Each row has a class, written after it, and each block has its own classes.
[  6  -2   1   2   5  -6  10   8  -1   1   3 -11   2   7   9   4   5  -1
   7  -2  -5  -2   7  10  -5   2] => F
[  3 -11   3   1   0 -13  -9   4  -2   2  -9 -12  -7   7   6  -3  10  11
   0  -3  -7   2  16  13 -12   5] => N
[-1 -5  1 -1 -1 -4  2  1  9  0 -6  1 -4  3  5 -5  1  8  4 -4 -1  0  2 14
 -2  4] => N
[ -2  -4   0  -1  -1  -2   3   1   0   2  -3  -9  -1   4   0  -3   7   7
   0 -11   1  -1   8   8   0   5] => N
[  7  -4  -4  -2   0  -9   7   8   3   0  -3 -15   2   5  -2  -6   4  14
   6  -2  -7   1  11  13  -1   2] => F
[-2 -3 -9  1  0 -4 -3 -3 -2  1 -7 -1 -3  3  2 -5  9  6 -5 -2 -9  0  3 -1
 -9  1] => N
[ 4  9  0 -1 -2 -3  4  9 -5 -2  4 -6 -2  4  1 -7  7  6  8  3 -5  1 13 12
 -4  1] => F
[ 8 -5  1  5 -1 -6  1 -2 -1  1 -6 -2 -2  4  7  0 12  6  6 -1 -8  1  7  9
 -6  3] => N
[  1 -17   2  -3   3  -5  -5   2   1  -1  -7  -8  -3   9   7   1  14  10
   3  -6 -10   0  15  18 -13  11] => N
[  8  -3  -3   0   2   4   4   5   4  -1   2 -13   3   1  -2  -6   7  12
   3  -2 -10  -1   9   7  -4   0] => F
[  5 -11  -6  -1   2  -5  -4   2   5   3  -5  -2  -3   9   4  -8  16  10
  -1  -6 -19   1  10  12  -7   4] => N
[ 6 -8  3 -3 -2 -4 -1  7 -7  0  3 -2 -1  2  0 -6  5  4 -5 -3 -9  4 10  5
 -3  2] => F

A new block, with new classes.
[-5 -3  0 -2  3 -6  3  5  1  0  0 -1 -7  3 -2  2  0  0  0  4 -5  0  7  0
  0  1] => W
[-7 -3  2 -2 -5  3 -1 -2  0  4  2 -5  1  0  2  2 -4 -2  1  1  0  0 -2 -2
  3 -1] => B
[-2 -2  1 -1  2 -5 -1  1 -2  2  0 -3  0  2  0 -2 -3  0 -1  0 -2 -1  1 -2
  1  3] => W
[ 4 -5 -2  2  4  0 -2 -2 -1 -1  0  5 -2  1  0 -2  2  1 -3  1  1  1 -5 -4
 -2  2] => W
[ 0 -4  0 -2  0  0  0 -1  0 -2 -1  3 -2  1  0  1  3  0  1  5  1 -4 -7 -2
 -3  0] => B
[-2 -7 -1  2  2  0  0 -1  0  1  2  2 -6  1  1  3  0  1  8  4 -2 -1  1 -3
 -1  2] => W
[  0  -7  -2   1  11  -1   3   4  -2  -5   1   4  -6   5   0   0   3   6
  -3   3   0   0  -9 -15  -5   4] => W
[-2  4  0  1  4 -2  0  1  0 -2  0  2  1  1  0 -2  1  0  2  2  0 -2 -5 -5
 -1  4] => B
[-6  8  0  1  5 -2  1  0 -2  4  0 -6 -1  0  0 -2 -3  2  1  8 -4 -1  7 -4
 -1  4] => B
[-2 -1  0 -1  0  1 -1  2  0  2  1  0  2  1  0  0  3  2 -1  0 -2 -1 -4 -2
  1 -1] => B
[-2 -3  0 -4 -2  1 -2  3  0 -2 -1  2  0  1 -2  1  2 -1  2 -4  2  1 -7  1
  0 -1] => B
